Below are the code and all the weights of a small trained network. Each question names an input and a class and asks about switching units off, where a switched-off unit gives its printed mean instead of its output.

import numpy as np


def w(rows, s, z=0):
    codes = np.array(rows[::2]) - 128.0
    scale = np.full(codes.shape[1], s)
    scale[-1] = z or s
    return codes * scale


def norm(h):
    return h / np.sqrt((h * h).mean(-1, keepdims=True) + 1e-5)


def f(y):
    return np.maximum(y, 0)


def log_softmax(a):
    a = a - a.max(-1, keepdims=True)
    return a - np.log(np.exp(a).sum(-1, keepdims=True))


def net(x, mask):
    res = np.array(x, float).reshape(1, 4) / 4 @ E
    u = 0
    for l in range(4):
        y = f(norm(res) @ A[l][:, :-1].T + A[l][:, -1])
        res = res + np.where(mask[u : u + 3], y, B[l][:, -1]) @ B[l][:, :-1]
        u += 3
    return log_softmax(norm(res)[-1] @ U[:, :-1].T + U[:, -1])


A, B = {}, {}
E = w([
[149,6,197,37,100,124,209,218,184,62,77],'x0',
[158,122,3,139,151,203,79,65,184,187,183],'x1',
[184,92,107,148,140,111,118,179,175,212,76],'x2',
[202,165,156,180,124,188,144,87,143,81,180],'x3',
],0.0032)
A[0] = w([
[112,67,57,77,112,196,139,71,189,116,176,38],'0.n1',
[131,96,99,72,88,212,181,62,156,15,215,147],'0.n2',
[70,104,117,94,5,85,122,126,104,132,106,3],'0.n3',
],0.0028,0.0077)
B[0] = w([
[73,123,132,83,219,3,188,142,152,181,89,144],'0.n1',
[103,120,98,156,214,115,137,118,186,78,172,255],'0.n2',
[106,169,52,18,153,173,133,163,202,98,124,128],'0.n3',
],0.0046,0.0031)
A[1] = w([
[125,162,43,145,139,145,111,68,151,254,170,2],'1.n1',
[193,39,108,127,161,114,139,195,213,217,65,118],'1.n2',
[80,186,65,188,181,93,40,84,119,244,130,46],'1.n3',
],0.0042,0.0028)
B[1] = w([
[160,112,154,159,171,167,74,91,153,222,124,214],'1.n1',
[130,11,252,213,16,159,69,188,152,246,118,247],'1.n2',
[108,191,63,114,211,80,165,90,116,65,209,255],'1.n3',
],0.0043,0.0046)
A[2] = w([
[159,44,147,100,52,238,135,149,170,84,177,95],'2.n1',
[92,113,172,118,98,94,77,186,84,223,6,170],'2.n2',
[179,92,75,81,15,239,53,152,111,255,30,2],'2.n3',
],0.0042,0.0028)
B[2] = w([
[145,154,95,109,156,140,129,104,140,163,160,206],'2.n1',
[128,77,156,172,96,97,105,151,160,196,95,252],'2.n2',
[81,91,164,66,90,74,255,192,90,147,84,193],'2.n3',
],0.0084,0.0043)
A[3] = w([
[183,126,107,194,148,206,61,63,153,124,175,131],'3.n1',
[84,84,38,1,145,117,124,125,131,80,106,3],'3.n2',
[119,70,128,46,165,170,187,112,200,94,166,191],'3.n3',
],0.0061,0.0026)
B[3] = w([
[212,39,96,115,82,231,130,120,222,178,131,253],'3.n1',
[92,140,225,155,190,3,141,159,65,93,73,152],'3.n2',
[68,200,73,127,200,63,83,80,73,143,142,218],'3.n3',
],0.0054,0.0055)
U = w([
[65,174,140,90,175,48,150,140,75,57,117,150],'0',
[160,143,30,2,46,220,1,239,70,18,7,3],'1',
[110,47,200,135,38,98,135,227,140,173,35,156],'2',
[168,149,33,150,149,183,88,62,162,176,207,135],'3',
[209,135,143,150,46,213,161,161,149,61,93,65],'4',
],0.012)

Each question gives the input, the list of numbers given to net, and the class t.
The units are the neurons (one row each of A and B). Each row of codes is followed by its name. A weight is (code - 128) times the scale printed after its matrix; where a second scale follows, it is the last column's (A, B and U).
mask holds one flag per neuron, layer by layer. A switched-off neuron (its flag False) gives its mean, the last column of its row in B, instead of its output. The means were averaged over made-up inputs and are rounded, as every weight is.
A unit's drop is (log p(t) with every unit on - log p(t) with that unit switched off) / (log p(t) with every unit on - log p(t) with every unit switched off).
The circuit of an input: a set's keep is (log p(t) with only the set's units on - log p(t) with every unit switched off) / (log p(t) with every unit on - log p(t) with every unit switched off). Starting from all 12 units, units are removed one at a time, each time the one whose removal leaves the highest keep (on an exact tie, the one counted first), for as long as the keep stays at least 0.8.
circuit, biggest first: the units of the circuit, biggest drop first
k most important neurons: the k neurons with the biggest drops, biggest first
top k neurons in layer l: the k neurons of layer l with the biggest drops, biggest first
drop of u: that unit's drop, to one decimal
input [-2,0,7,6], class 2: circuit, biggest first => 1.n2, 2.n3
input [-4,0,4,-8], class 3: circuit, biggest first => 1.n3
input [-2,5,7,-5], class 2: 2 most important neurons => 1.n2, 2.n3
input [0,-6,-3,7], class 0: 3 most important neurons => 1.n2, 3.n1, 1.n1
input [-1,-3,-3,4], class 3: 3 most important neurons => 2.n3, 2.n2, 0.n2
input [1,-2,-1,5], class 3: 2 most important neurons => 2.n3, 1.n3
input [1,2,7,8], class 2: 2 most important neurons => 1.n2, 2.n3
input [-3,3,7,-4], class 2: 3 most important neurons => 1.n2, 0.n2, 2.n3
input [-3,-5,5,8], class 4: 2 most important neurons => 1.n2, 3.n3
input [-7,-7,1,-8], class 0: 2 most important neurons => 1.n3, 1.n2
input [0,-7,-6,3], class 0: 3 most important neurons => 1.n2, 2.n2, 3.n1
input [4,8,-8,-2], class 0: 2 most important neurons => 0.n1, 3.n2
input [-4,-6,-7,8], class 4: 4 most important neurons => 2.n3, 3.n3, 1.n3, 2.n1
input [0,4,4,-3], class 2: circuit, biggest first => 1.n2
input [-1,-4,0,7], class 4: top 2 neurons in layer 1 => 1.n3, 1.n2
input [-2,-2,-1,-6], class 0: 2 most important neurons => 1.n2, 1.n3
input [4,-4,-7,7], class 0: top 2 neurons in layer 1 => 1.n2, 1.n1
input [0,-1,-8,-6], class 0: drop of 1.n2 => 2.5
input [8,-7,-4,6], class 0: drop of 1.n3 => 0.0
input [8,-6,-7,-2], class 0: drop of 1.n2 => 0.2
input [2,-2,2,6], class 3: drop of 2.n3 => 0.1
